[[-4.057 -0.623  1.208  1.246  2.775  1.462  1.000 -3.163]
 [-4.747 -0.202  1.606  1.690  1.511  0.341  0.019 -2.416]
 [-0.860 -1.229  1.925 -3.612 -2.890  3.881  0.214 -2.869]
 [ 1.572 -0.315 -1.989 -0.248  1.241  1.755  1.682 -2.734]
 [-3.506 -0.869  0.824  0.930  3.399  1.834  1.537 -3.378]
 [ 0.532 -0.138 -1.415  0.535  1.592  1.750  1.416 -3.030]
 [ 1.043 -0.225 -1.705  0.143  1.462  1.798  1.564 -2.899]
 [-4.501 -0.403  1.477  1.506  2.145  0.939  0.483 -2.826]
 [-0.105  2.446 -3.428  1.450 -2.759  0.691  0.096 -0.047]
 [-1.097 -0.849  1.383 -2.987 -3.474  3.417 -0.053 -3.348]] -2.416

[[ 1.169 -3.063 -1.076 -1.805 -4.197 -1.190 -3.378  0.869  0.003  1.898
  -4.724]
 [ 1.228  0.207 -0.447  2.041  0.704  1.179  0.774  1.534  1.476  1.165
  -0.171]
 [ 1.894 -1.914  3.437  3.133 -2.339 -2.114 -1.974  1.064  0.654  1.804
  -0.078]
 [-0.720  0.224 -0.286  2.037 -2.151 -2.078 -1.896  3.354 -0.899 -0.579
   0.229]
 [ 0.164  0.833 -2.747 -1.457  2.112  2.845  1.982 -0.453  1.047  0.255
  -0.989]
 [-2.807  0.881 -4.449 -3.104 -1.761 -0.753 -1.565  1.972 -2.234 -2.205
  -1.779]
 [ 3.933 -2.284  1.831  1.021  0.827  2.329  1.055 -1.850  3.267  3.840
  -2.006]
 [-3.042  0.037  2.337 -2.946 -1.551 -3.628 -1.825 -2.828 -3.655 -3.120
   2.029]] -0.171

[[-2.038  1.793 -0.924  3.585  2.952 -1.800  2.056  0.817  2.185]
 [-2.318 -0.304 -3.529  3.266 -0.271 -4.234 -4.316  0.201  1.456]
 [-1.105  0.335  0.497 -2.368 -1.226  3.531  1.182  0.119  0.003]
 [-1.869  1.540  0.541 -0.284  0.406  2.386  2.995  0.765  1.263]
 [ 2.236 -0.596  1.351 -1.621  3.613  2.816  2.577 -1.704 -2.254]] 1.456

[[ 0.147  0.598  0.372  0.305  0.362  0.175  0.477 -0.581  0.008 -0.675
   1.513]
 [-0.439 -0.019 -0.168 -0.204 -0.456  0.410  0.223  2.367  0.049  0.657
   1.664]
 [-0.222 -0.802  0.231  0.130 -0.433  0.257 -0.143 -1.120 -0.092  0.013
  -1.349]
 [-0.059  0.422 -0.294 -0.399  0.115  0.115  0.227  1.007 -0.221 -0.179
  -0.312]
 [ 0.365 -1.208 -0.040  0.074 -0.060 -0.417  0.066 -1.072 -0.026  0.292
   2.568]
 [ 0.741 -0.356 -1.091  0.064  0.135  0.197 -0.260 -0.405 -0.341 -0.230
  -3.690]
 [-0.217  0.377 -0.489  0.396 -0.483 -0.825  0.188  2.130 -0.427 -0.029
  -3.077]
 [ 0.173  0.368  0.170 -0.379 -0.247  0.070 -0.171 -0.454  0.004 -0.337
  -4.604]
 [-0.579 -0.276 -0.463 -0.222 -0.239  0.151 -0.095  1.023  0.174  0.138
  -4.343]] 1.664

[[ 1.687 -1.356 -1.461  1.894  4.107 -2.388 -1.690]
 [-2.743  0.926 -0.341 -1.387 -2.476  2.539  0.439]
 [-2.156 -1.002 -3.782  2.122 -1.552 -3.723 -5.700]
 [-3.833  2.103 -0.988  1.709 -0.764  0.066  1.351]
 [-2.131  2.080 -0.303  2.788  2.689 -0.524  3.094]
 [-0.146 -1.394 -0.518 -3.372 -2.374  2.876 -2.232]
 [ 1.700 -0.922 -1.049  2.180  4.878 -2.151 -0.469]
 [ 1.106 -2.558 -1.989 -1.223 -0.361 -0.586 -4.820]
 [-3.281  0.548 -1.222 -1.267 -3.731  1.704 -1.401]
 [-3.363 -0.046 -2.082 -1.077 -4.495  0.686 -3.352]
 [-0.993  0.484 -2.063  4.203  3.528 -3.740 -0.607]] 0.439

[[ 1.941  1.148 -2.067 -0.081 -0.614  0.402  0.050  1.457]
 [ 2.059  1.060 -3.481  0.711 -1.882 -4.223  1.948  0.956]
 [ 3.904  1.460 -1.614 -0.047 -0.078 -2.824  0.320  0.621]
 [-0.800  0.592 -2.463 -1.109  0.509 -2.165  1.653  0.183]
 [-1.022 -0.204 -3.813  0.309 -1.808  0.226 -0.770  0.701]
 [-2.511  0.621  1.600  1.229  0.139  0.417 -1.416  0.538]
 [-1.395  0.389 -2.458  0.582 -1.039 -2.845 -3.191 -1.804]
 [ 1.713  0.602 -1.765 -0.477  2.617  0.609  0.312 -0.496]
 [ 1.606  0.771 -0.581 -0.189 -1.021 -1.251  2.777  0.548]
 [ 0.752 -0.034 -0.169  2.333  0.538  1.108 -1.013  0.269]
 [-1.180  2.149  2.659  0.545 -2.264 -3.548 -0.716 -2.289]] 0.956
---
[[-148, -349, -696, 485, -187, 732], [-88, -104, -845, 757, -110, 963]] yields 485
[9, 34, 39, 75] yields 34
[[871, 152, 337, 808, 558, 656, 953], [196, 231, 640, 862, 506, 684, 727]] yields 558
[3, 21, 4, 23, -1, 40, -30] yields -1
[8405, 3048, 9958, 9478, 9464] yields 9958
[[120, 210, 54, 171, 121, 118], [78, 184, 223, 97, 105, 102], [245, 144, 226, 208, 231, 241]] yields 171
